Here is a tiny trained network, its code and every weight. The questions are about switching its units off for an input and a target symbol, where a switched-off unit gives its printed mean instead of its output.

import numpy as np


def w(rows, s, z=0):
    codes = np.array(rows[::2]) - 128.0
    scale = np.full(codes.shape[1], s)
    scale[-1] = z or s
    return codes * scale


def norm(h):
    return h / np.sqrt((h * h).mean(-1, keepdims=True) + 1e-5)


def softmax(a):
    e = np.exp(a - a.max(-1, keepdims=True))
    return e / e.sum(-1, keepdims=True)


def log_softmax(a):
    a = a - a.max(-1, keepdims=True)
    return a - np.log(np.exp(a).sum(-1, keepdims=True))


def net(x, mask):
    ids = ['ΓΘΩαδεμξπτφ'.index(c) for c in x.split()]
    T = len(ids)
    res = E[ids] + P[:T]
    u = 0
    for l in range(2):
        r = norm(res)
        for j in range(3):
            rows = slice(4 * j, 4 * j + 4)
            q, k, v = (r @ M[l][rows].T for M in (Q, K, V))
            z = softmax(np.where(np.tri(T) > 0, q @ k.T / 4**0.5, -1e9)) @ v
            o = O[l][rows]
            res = res + np.where(mask[u + j], z, o[:, -1]) @ o[:, :-1]
        u += 3
    return log_softmax(norm(res)[-1] @ U[:, :-1].T + U[:, -1])


Q, K, V, O = {}, {}, {}, {}
E = w([
[57,193,194,101,182],'Γ',
[156,81,161,122,197],'Θ',
[189,103,79,151,2],'Ω',
[143,40,172,81,163],'α',
[148,26,122,120,110],'δ',
[121,113,148,76,96],'ε',
[133,97,137,71,82],'μ',
[170,153,36,115,146],'ξ',
[141,117,139,180,187],'π',
[88,171,86,34,73],'τ',
[155,98,129,118,112],'φ',
],0.0063)
P = w([
[206,75,168,2,186],'0',
[130,50,137,87,212],'1',
[169,104,181,58,126],'2',
[106,62,130,110,191],'3',
[154,118,175,82,112],'4',
[89,64,120,130,178],'5',
[154,131,172,97,104],'6',
[79,71,108,143,164],'7',
[152,142,162,113,92],'8',
[70,80,99,151,139],'9',
[154,156,145,125,86],'10',
[74,100,91,163,140],'11',
[165,175,131,140,87],'12',
[77,112,82,174,146],'13',
],0.0044)
Q[0] = w([
[203,188,247,137,85],'L0H0',
[219,90,207,150,203],'L0H0',
[164,203,238,156,92],'L0H0',
[233,170,142,188,74],'L0H0',
[141,227,108,86,90],'L0H1',
[147,104,127,111,65],'L0H1',
[69,2,109,218,176],'L0H1',
[176,69,145,95,66],'L0H1',
[195,101,192,173,103],'L0H2',
[101,160,90,121,111],'L0H2',
[135,155,195,190,215],'L0H2',
[137,91,129,139,196],'L0H2',
],0.0067)
K[0] = w([
[249,18,111,181,158],'L0H0',
[188,58,180,40,159],'L0H0',
[250,53,86,168,120],'L0H0',
[220,119,147,164,189],'L0H0',
[154,222,68,84,140],'L0H1',
[158,177,174,127,127],'L0H1',
[95,30,185,144,202],'L0H1',
[153,153,160,140,77],'L0H1',
[254,104,67,197,88],'L0H2',
[120,103,156,75,116],'L0H2',
[172,79,138,189,186],'L0H2',
[127,126,84,148,164],'L0H2',
],0.0074)
V[0] = w([
[80,112,142,191,126],'L0H0',
[150,48,112,126,129],'L0H0',
[146,177,124,164,131],'L0H0',
[176,168,26,141,100],'L0H0',
[28,106,97,143,110],'L0H1',
[103,104,240,114,129],'L0H1',
[164,168,229,97,112],'L0H1',
[49,165,123,157,178],'L0H1',
[92,106,117,134,172],'L0H2',
[195,67,111,170,129],'L0H2',
[164,131,31,110,3],'L0H2',
[153,195,102,171,84],'L0H2',
],0.0038)
O[0] = w([
[148,200,97,181,199,56],'L0H0',
[132,80,168,221,134,192],'L0H0',
[125,169,93,62,127,39],'L0H0',
[111,151,92,119,4,33],'L0H0',
[140,184,83,182,81,82],'L0H1',
[135,59,144,243,152,210],'L0H1',
[191,58,180,187,193,181],'L0H1',
[134,142,127,143,56,28],'L0H1',
[151,103,119,90,101,129],'L0H2',
[75,95,185,92,121,141],'L0H2',
[161,127,186,141,240,112],'L0H2',
[118,155,156,178,139,2],'L0H2',
],0.0036,0.003)
Q[1] = w([
[125,190,209,93,125],'L1H0',
[149,173,166,48,66],'L1H0',
[115,165,131,173,120],'L1H0',
[134,82,169,127,110],'L1H0',
[178,207,182,109,137],'L1H1',
[89,18,26,141,146],'L1H1',
[193,173,164,153,121],'L1H1',
[42,133,190,125,109],'L1H1',
[198,204,223,119,73],'L1H2',
[26,95,2,137,210],'L1H2',
[52,76,36,70,230],'L1H2',
[199,139,117,140,84],'L1H2',
],0.0084)
K[1] = w([
[172,166,50,81,55],'L1H0',
[166,187,148,54,58],'L1H0',
[186,105,79,141,171],'L1H0',
[99,78,136,134,82],'L1H0',
[87,143,220,89,210],'L1H1',
[165,82,2,169,72],'L1H1',
[79,148,195,152,183],'L1H1',
[154,173,175,75,48],'L1H1',
[142,28,169,119,137],'L1H2',
[48,236,37,161,119],'L1H2',
[122,248,87,181,140],'L1H2',
[206,66,107,104,169],'L1H2',
],0.0081)
V[1] = w([
[24,178,132,147,64],'L1H0',
[195,70,37,120,72],'L1H0',
[85,95,140,190,118],'L1H0',
[178,79,242,169,253],'L1H0',
[224,154,21,148,9],'L1H1',
[74,161,218,215,144],'L1H1',
[181,247,94,185,78],'L1H1',
[229,104,180,166,49],'L1H1',
[49,151,245,104,228],'L1H2',
[37,124,247,214,162],'L1H2',
[4,118,246,137,43],'L1H2',
[46,235,145,59,63],'L1H2',
],0.0046)
O[1] = w([
[119,88,150,70,172,53],'L1H0',
[231,159,78,78,74,136],'L1H0',
[106,132,185,51,111,133],'L1H0',
[65,145,166,161,83,238],'L1H0',
[139,28,100,186,190,66],'L1H1',
[140,119,172,111,50,89],'L1H1',
[119,57,187,180,139,2],'L1H1',
[114,35,21,191,80,148],'L1H1',
[117,103,48,148,214,181],'L1H2',
[220,125,117,99,233,137],'L1H2',
[201,102,55,2,121,135],'L1H2',
[75,166,54,72,97,64],'L1H2',
],0.0061,0.0077)
U = w([
[71,244,224,23,182,24],'Γ',
[175,166,206,139,230,51],'Θ',
[234,130,83,187,17,26],'Ω',
[166,73,221,53,204,94],'α',
[191,13,59,227,115,252],'δ',
[181,129,165,9,77,90],'ε',
[213,83,135,45,50,147],'μ',
[20,196,23,93,27,163],'ξ',
[25,185,213,232,106,149],'π',
[153,167,2,43,248,232],'τ',
[225,119,197,133,134,90],'φ',
],0.0081,0.0043)

Each question gives the input, a string of symbols that net reads in full, and the target symbol t.
The units are the heads (4 rows each of Q, K, V and O). Each row of codes is followed by its name. A weight is (code - 128) times the scale printed after its matrix; where a second scale follows, it is the last column's (O and U).
mask holds one flag per head, layer by layer. A switched-off head (its flag False) gives its mean, the last column of its rows in O, instead of its output. The means were averaged over made-up inputs and are rounded, as every weight is.
A unit's drop is (log p(t) with every unit on - log p(t) with that unit switched off) / (log p(t) with every unit on - log p(t) with every unit switched off).
The circuit of an input: a set's keep is (log p(t) with only the set's units on - log p(t) with every unit switched off) / (log p(t) with every unit on - log p(t) with every unit switched off). Starting from all 6 units, units are removed one at a time, each time the one whose removal leaves the highest keep (on an exact tie, the one counted first), for as long as the keep stays at least 0.8.
circuit, biggest first: the units of the circuit, biggest drop first
most important unit: the unit with the biggest drop
which heads matter: for each layer, one digit per head in row order, 1 if its drop is at least 0.15 and else 0, layers parted by /
drop when u is switched off: that unit's drop, to one decimal
input δ μ α ε, target Γ: which heads matter => 111 / 111
input τ μ ξ φ μ φ, target π: most important unit => L1H2
input ε μ μ φ, target Ω: which heads matter => 100 / 111
input δ τ μ φ Γ φ, target τ: which heads matter => 000 / 001
input π Γ Γ π ξ, target ξ: circuit, biggest first => L0H2, L1H2
input τ π Γ τ ε Θ, target ξ: circuit, biggest first => L1H2, L0H2, L0H1
input π ε ξ, target ξ: circuit, biggest first => L0H1, L1H2, L0H2
input μ Ω ε ε, target δ: which heads matter => 000 / 010
input Θ φ τ μ, target ξ: which heads matter => 000 / 001
input Ω μ δ μ π ε, target δ: which heads matter => 100 / 011
input ε φ δ α μ μ μ φ, target Ω: circuit, biggest first => L1H2, L1H1, L1H0
input ξ ε ε α φ φ μ Ω ξ μ ξ Γ τ, target τ: which heads matter => 000 / 100
input φ Γ τ Γ φ Ω π π τ ε Θ δ, target ξ: circuit, biggest first => L1H2, L0H0
input τ μ π δ τ δ ε ε φ φ α π, target ξ: most important unit => L0H2
input Ω ε α Θ, target δ: which heads matter => 100 / 010
input μ Θ α μ Ω α δ ε φ μ Γ π, target τ: which heads matter => 001 / 001
input Γ π Ω π μ Γ Θ μ δ α, target τ: which heads matter => 011 / 001
input Ω ε π, target π: circuit, biggest first => L1H0, L0H2
input φ δ μ ξ μ μ π π ε μ α δ, target π: which heads matter => 010 / 111
input μ μ φ φ ε δ π ξ δ Θ, target π: which heads matter => 000 / 001
input π Ω μ Γ α Γ μ φ ξ π τ Γ ξ ε, target π: circuit, biggest first => L1H0
input ε δ μ α Γ π δ ξ Θ μ, target π: drop when L1H2 is switched off => 0.4
input α μ Γ μ μ μ α α ε μ, target τ: drop when L1H2 is switched off => 0.9
input π μ Ω δ Θ μ α ξ ε Θ Γ δ, target τ: drop when L1H2 is switched off => 0.3
input Ω τ ε μ α Γ μ Ω ξ α, target π: drop when L0H1 is switched off => 0.4
